Here is a tiny trained network, its code and every weight. The questions are about switching its units off for an input and a class, where a switched-off unit gives its printed mean instead of its output.

import numpy as np


def w(rows, s, z=0):
    codes = np.array(rows[::2]) - 128.0
    scale = np.full(codes.shape[1], s)
    scale[-1] = z or s
    return codes * scale


def norm(h):
    return h / np.sqrt((h * h).mean(-1, keepdims=True) + 1e-5)


def f(y):
    return np.maximum(y, 0)


def log_softmax(a):
    a = a - a.max(-1, keepdims=True)
    return a - np.log(np.exp(a).sum(-1, keepdims=True))


def net(x, mask):
    res = np.array(x, float).reshape(1, 7) / 4 @ E
    u = 0
    for l in range(4):
        y = f(norm(res) @ A[l][:, :-1].T + A[l][:, -1])
        res = res + np.where(mask[u : u + 3], y, B[l][:, -1]) @ B[l][:, :-1]
        u += 3
    return log_softmax(norm(res)[-1] @ U[:, :-1].T + U[:, -1])


A, B = {}, {}
E = w([
[132,126,126,128,123,126,132,128,130],'x0',
[129,124,124,127,128,129,134,129,128],'x1',
[188,216,178,107,150,182,181,198,90],'x2',
[130,128,126,130,126,134,128,120,127],'x3',
[47,163,143,216,145,132,191,102,192],'x4',
[131,128,127,129,129,128,130,125,127],'x5',
[91,1,244,119,140,163,141,110,111],'x6',
],0.0062)
A[0] = w([
[117,94,59,109,114,146,74,144,148,3],'L0N1',
[185,151,64,99,144,54,82,194,114,30],'L0N2',
[83,116,2,187,97,75,60,97,142,79],'L0N3',
],0.006,0.0032)
B[0] = w([
[178,128,71,68,67,103,82,121,248,153],'L0N1',
[154,177,114,86,140,147,105,2,183,209],'L0N2',
[163,174,241,152,140,36,120,69,72,254],'L0N3',
],0.0061,0.0048)
A[1] = w([
[27,131,158,246,113,198,176,152,127,45],'L1N1',
[42,22,99,107,91,90,49,70,182,151],'L1N2',
[129,255,4,224,109,214,125,193,150,4],'L1N3',
],0.005,0.0027)
B[1] = w([
[199,157,175,144,190,120,106,115,221,215],'L1N1',
[181,39,66,160,166,131,121,203,141,254],'L1N2',
[82,118,60,125,123,112,100,255,149,216],'L1N3',
],0.009,0.0042)
A[2] = w([
[95,124,244,68,137,171,189,128,112,73],'L2N1',
[116,255,54,79,135,176,124,143,146,49],'L2N2',
[51,172,98,215,81,61,211,133,110,10],'L2N3',
],0.0062,0.0014)
B[2] = w([
[130,182,112,95,84,178,65,103,125,201],'L2N1',
[135,80,133,128,80,119,216,155,99,254],'L2N2',
[9,151,150,118,234,124,134,100,140,187],'L2N3',
],0.013,0.0047)
A[3] = w([
[1,208,200,151,191,238,225,149,182,29],'L3N1',
[26,118,131,240,230,70,177,79,211,8],'L3N2',
[108,176,27,108,125,50,102,13,170,2],'L3N3',
],0.0067,0.00091)
B[3] = w([
[175,115,82,166,184,20,22,137,155,234],'L3N1',
[65,142,138,104,36,219,198,114,76,254],'L3N2',
[142,192,183,126,245,108,100,87,172,191],'L3N3',
],0.011,0.0076)
U = w([
[215,190,155,139,192,76,47,84,188,252],'0',
[171,18,105,105,160,102,100,153,117,151],'1',
[6,206,165,152,166,93,168,58,114,33],'2',
[67,76,160,198,61,220,174,114,162,78],'3',
[183,152,95,58,45,109,250,161,59,107],'4',
[149,164,158,63,53,216,57,140,75,90],'5',
[81,175,78,180,138,43,143,231,150,122],'6',
],0.014,0.0027)

Each question gives the input, the list of numbers given to net, and the class t.
The units are the neurons (one row each of A and B). Each row of codes is followed by its name. A weight is (code - 128) times the scale printed after its matrix; where a second scale follows, it is the last column's (A, B and U).
mask holds one flag per neuron, layer by layer. A switched-off neuron (its flag False) gives its mean, the last column of its row in B, instead of its output. The means were averaged over made-up inputs and are rounded, as every weight is.
A unit's drop is (log p(t) with every unit on - log p(t) with that unit switched off) / (log p(t) with every unit on - log p(t) with every unit switched off).
The circuit of an input: a set's keep is (log p(t) with only the set's units on - log p(t) with every unit switched off) / (log p(t) with every unit on - log p(t) with every unit switched off). Starting from all 12 units, units are removed one at a time, each time the one whose removal leaves the highest keep (on an exact tie, the one counted first), for as long as the keep stays at least 0.8.
units of the circuit, in order: the units of the circuit, biggest drop first
unit that matters most: the unit with the biggest drop
top k neurons: the k neurons with the biggest drops, biggest first
drop when u is switched off: that unit's drop, to one decimal
input [0,-7,4,-2,-2,3,-5], class 4: unit that matters most => L2N2
input [8,4,1,0,8,2,0], class 6: units of the circuit, in order => L3N1; L0N3; L3N2
input [6,5,1,-1,6,-2,-1], class 6: top 4 neurons => L3N1; L0N3; L3N2; L1N3
input [5,-5,3,3,-1,8,-5], class 4: top 2 neurons => L2N2; L0N2
input [-6,-6,4,-1,4,1,-1], class 6: units of the circuit, in order => L1N3; L0N3
input [-2,8,5,1,3,-4,0], class 6: units of the circuit, in order => L0N3; L1N3
input [-6,-2,3,-4,-1,-2,-6], class 4: top 3 neurons => L2N2; L0N2; L3N1
input [6,-6,3,7,7,-5,1], class 0: top 2 neurons => L3N1; L1N1
input [-1,-4,4,-5,-2,-1,1], class 5: top 2 neurons => L2N1; L1N3
input [-7,8,2,8,2,2,5], class 0: top 2 neurons => L1N1; L3N2
input [-7,-2,4,2,1,-7,6], class 0: top 2 neurons => L3N2; L1N1
input [8,-8,8,1,-2,6,-1], class 4: top 2 neurons => L2N2; L0N3
input [-2,-5,3,8,1,3,-3], class 6: top 2 neurons => L1N3; L3N2
input [-8,6,2,-1,-2,-6,-7], class 4: units of the circuit, in order => L2N2
input [6,5,1,-5,0,-4,8], class 5: top 3 neurons => L2N1; L2N3; L3N1
input [1,-4,8,5,7,1,1], class 0: top 3 neurons => L3N1; L1N1; L1N2
input [-7,0,6,-3,7,7,-1], class 6: top 4 neurons => L1N3; L3N1; L0N3; L3N2
input [5,7,5,-2,0,5,2], class 5: top 3 neurons => L2N1; L2N3; L3N3
input [2,-1,7,-5,2,-6,3], class 0: top 2 neurons => L3N2; L3N1
input [4,3,-8,-3,-8,2,-2], class 0: units of the circuit, in order => L3N3
input [3,-6,0,5,3,4,-2], class 2: top 3 neurons => L3N2; L0N3; L2N1
input [3,-6,7,-7,-5,-6,-8], class 4: drop when L2N2 is switched off => 0.4
input [-8,3,2,0,-3,6,0], class 4: drop when L3N1 is switched off => 0.1
input [7,0,-2,-1,4,8,-6], class 2: drop when L0N3 is switched off => 0.2
input [7,2,7,8,1,1,-2], class 6: drop when L0N2 is switched off => 0.2
